Below are the code and all the weights of a small trained network. Each question names an input and a target symbol and asks about switching units off, where a switched-off unit gives its printed mean instead of its output.

import numpy as np


def w(rows, s, z=0):
    codes = np.array(rows[::2]) - 128.0
    scale = np.full(codes.shape[1], s)
    scale[-1] = z or s
    return codes * scale


def f(y):
    return np.maximum(y, 0)


def softmax(a):
    e = np.exp(a - a.max(-1, keepdims=True))
    return e / e.sum(-1, keepdims=True)


def log_softmax(a):
    a = a - a.max(-1, keepdims=True)
    return a - np.log(np.exp(a).sum(-1, keepdims=True))


def net(x, mask):
    ids = ['ΓΛΠΩβζημστφψ'.index(c) for c in x.split()]
    T = len(ids)
    res = E[ids] + P[:T]
    r = res
    for j in range(3):
        rows = slice(2 * j, 2 * j + 2)
        q, k, v = (r @ M[0][rows].T for M in (Q, K, V))
        z = softmax(np.where(np.tri(T) > 0, q @ k.T / 2**0.5, -1e9)) @ v
        o = O[0][rows]
        res = res + np.where(mask[j], z, o[:, -1]) @ o[:, :-1]
    y = f(res @ A[0][:, :-1].T + A[0][:, -1])
    res = res + np.where(mask[3:11], y, B[0][:, -1]) @ B[0][:, :-1]
    return log_softmax(res[-1] @ U[:, :-1].T + U[:, -1])


Q, K, V, O, A, B = {}, {}, {}, {}, {}, {}
E = w([
[152,128,121,162,198],'Γ',
[144,117,140,92,147],'Λ',
[68,144,183,156,166],'Π',
[162,159,121,108,86],'Ω',
[89,6,134,166,67],'β',
[88,145,51,93,80],'ζ',
[134,110,139,35,113],'η',
[154,184,153,138,81],'μ',
[184,144,189,56,119],'σ',
[170,133,135,50,105],'τ',
[129,74,176,63,193],'φ',
[130,157,168,65,50],'ψ',
],0.023)
P = w([
[154,151,24,21,105],'0',
[135,192,54,69,142],'1',
[151,200,92,92,147],'2',
[161,202,116,111,166],'3',
[178,203,148,126,178],'4',
[190,196,172,142,191],'5',
[215,200,190,167,209],'6',
[234,184,222,179,216],'7',
[254,175,246,191,233],'8',
[253,164,213,171,220],'9',
],0.0052)
Q[0] = w([
[62,5,45,138,71],'head 0',
[121,81,90,153,124],'head 0',
[25,32,106,233,129],'head 1',
[152,157,183,58,135],'head 1',
[140,101,95,119,143],'head 2',
[114,61,114,168,101],'head 2',
],0.016)
K[0] = w([
[191,100,204,118,105],'head 0',
[206,118,154,102,133],'head 0',
[99,165,58,55,104],'head 1',
[110,109,151,255,168],'head 1',
[157,155,77,127,144],'head 2',
[69,107,65,126,103],'head 2',
],0.016)
V[0] = w([
[111,95,157,123,201],'head 0',
[136,96,60,101,182],'head 0',
[191,47,86,110,99],'head 1',
[138,190,27,129,199],'head 1',
[57,67,155,67,102],'head 2',
[215,175,247,46,124],'head 2',
],0.012)
O[0] = w([
[101,172,72,120,249,115],'head 0',
[156,104,144,73,156,134],'head 0',
[193,30,183,169,138,87],'head 1',
[184,124,55,225,181,132],'head 1',
[69,69,145,1,132,129],'head 2',
[29,37,8,188,130,249],'head 2',
],0.0085,0.017)
A[0] = w([
[122,99,125,82,254,124],'neuron 0',
[46,208,229,89,135,59],'neuron 1',
[180,132,100,111,108,254],'neuron 2',
[176,92,67,138,127,96],'neuron 3',
[58,111,98,166,68,198],'neuron 4',
[236,49,115,222,111,18],'neuron 5',
[40,148,224,192,250,168],'neuron 6',
[101,96,169,149,130,203],'neuron 7',
],0.0085,0.0075)
B[0] = w([
[70,170,181,245,180,168],'neuron 0',
[113,71,100,254,144,142],'neuron 1',
[255,130,172,103,139,162],'neuron 2',
[207,33,153,174,64,156],'neuron 3',
[123,178,233,133,112,251],'neuron 4',
[13,213,104,39,41,151],'neuron 5',
[177,170,24,32,3,188],'neuron 6',
[109,234,149,62,235,164],'neuron 7',
],0.0057,0.019)
U = w([
[183,136,61,216,164,133],'Γ',
[138,93,161,195,191,214],'Λ',
[76,233,94,79,144,126],'Π',
[146,138,92,123,59,1],'Ω',
[91,172,255,136,184,186],'β',
[168,156,96,79,117,223],'ζ',
[117,102,85,60,135,116],'η',
[116,186,206,217,97,114],'μ',
[30,72,137,223,113,4],'σ',
[127,90,66,94,79,121],'τ',
[76,134,180,159,186,176],'φ',
[74,137,149,110,71,39],'ψ',
],0.009,0.0068)

Each question gives the input, a string of symbols that net reads in full, and the target symbol t.
The units are the heads (2 rows each of Q, K, V and O) and the neurons (one row each of A and B). Each row of codes is followed by its name. A weight is (code - 128) times the scale printed after its matrix; where a second scale follows, it is the last column's (O, A, B and U).
mask holds one flag per unit, heads first, then neurons. A switched-off unit (its flag False) gives its mean, the last column of its rows in O or B, instead of its output. The means were averaged over made-up inputs and are rounded, as every weight is.
A unit's drop is (log p(t) with every unit on - log p(t) with that unit switched off) / (log p(t) with every unit on - log p(t) with every unit switched off).
The circuit of an input: a set's keep is (log p(t) with only the set's units on - log p(t) with every unit switched off) / (log p(t) with every unit on - log p(t) with every unit switched off). Starting from all 11 units, units are removed one at a time, each time the one whose removal leaves the highest keep (on an exact tie, the one counted first), for as long as the keep stays at least 0.8.
units of the circuit, in order: the units of the circuit, biggest drop first
unit that matters most: the unit with the biggest drop
k most important neurons: the k neurons with the biggest drops, biggest first
which heads matter: for each layer, one digit per head in row order, 1 if its drop is at least 0.15 and else 0, layers parted by /
input ζ β Π, target ζ: units of the circuit, in order : (head 2; head 1; neuron 6)
input Π Π Π Π β ψ τ β μ, target β: units of the circuit, in order : (head 1)
input ψ Π Λ β Λ Ω, target β: units of the circuit, in order : (head 1; neuron 6)
input β Π Γ ζ Γ, target ζ: 2 most important neurons : (neuron 5; neuron 4)
input Γ Π Λ Π τ Γ Λ Ω τ η, target Γ: units of the circuit, in order : (head 1; head 2)
input Γ Π ζ, target ζ: units of the circuit, in order : (head 2; neuron 2)
input μ Ω τ β μ ψ, target β: units of the circuit, in order : (head 1; neuron 6)
input ψ Π μ β μ Λ Γ σ Γ, target Γ: which heads matter : 100
input Λ ζ ζ, target ζ: units of the circuit, in order : (head 2; head 1)
input Ω η μ, target μ: which heads matter : 101
input Π Λ Λ Ω Ω Λ Π μ β τ, target β: which heads matter : 010
input η Λ Λ Ω Π, target Π: which heads matter : 100
input Λ ψ β η μ η β φ Ω, target β: 2 most important neurons : (neuron 6; neuron 7)
input σ μ μ Γ σ Γ ζ, target σ: units of the circuit, in order : (neuron 6; head 2)
input Λ φ η Γ Λ, target Γ: unit that matters most : head 1
input Λ ζ τ τ, target τ: units of the circuit, in order : (head 0; head 2)
input Λ Π Γ, target Γ: which heads matter : 110
input μ Λ μ, target μ: units of the circuit, in order : (head 2; neuron 6)
input β μ φ, target β: 2 most important neurons : (neuron 7; neuron 0)
input τ Λ Λ β ζ Ω ζ Λ Λ, target β: units of the circuit, in order : (head 1)
input ζ ψ ψ ψ, target ψ: which heads matter : 111
input μ Π Λ Π Π Π Π ψ, target Π: 2 most important neurons : (neuron 3; neuron 0)
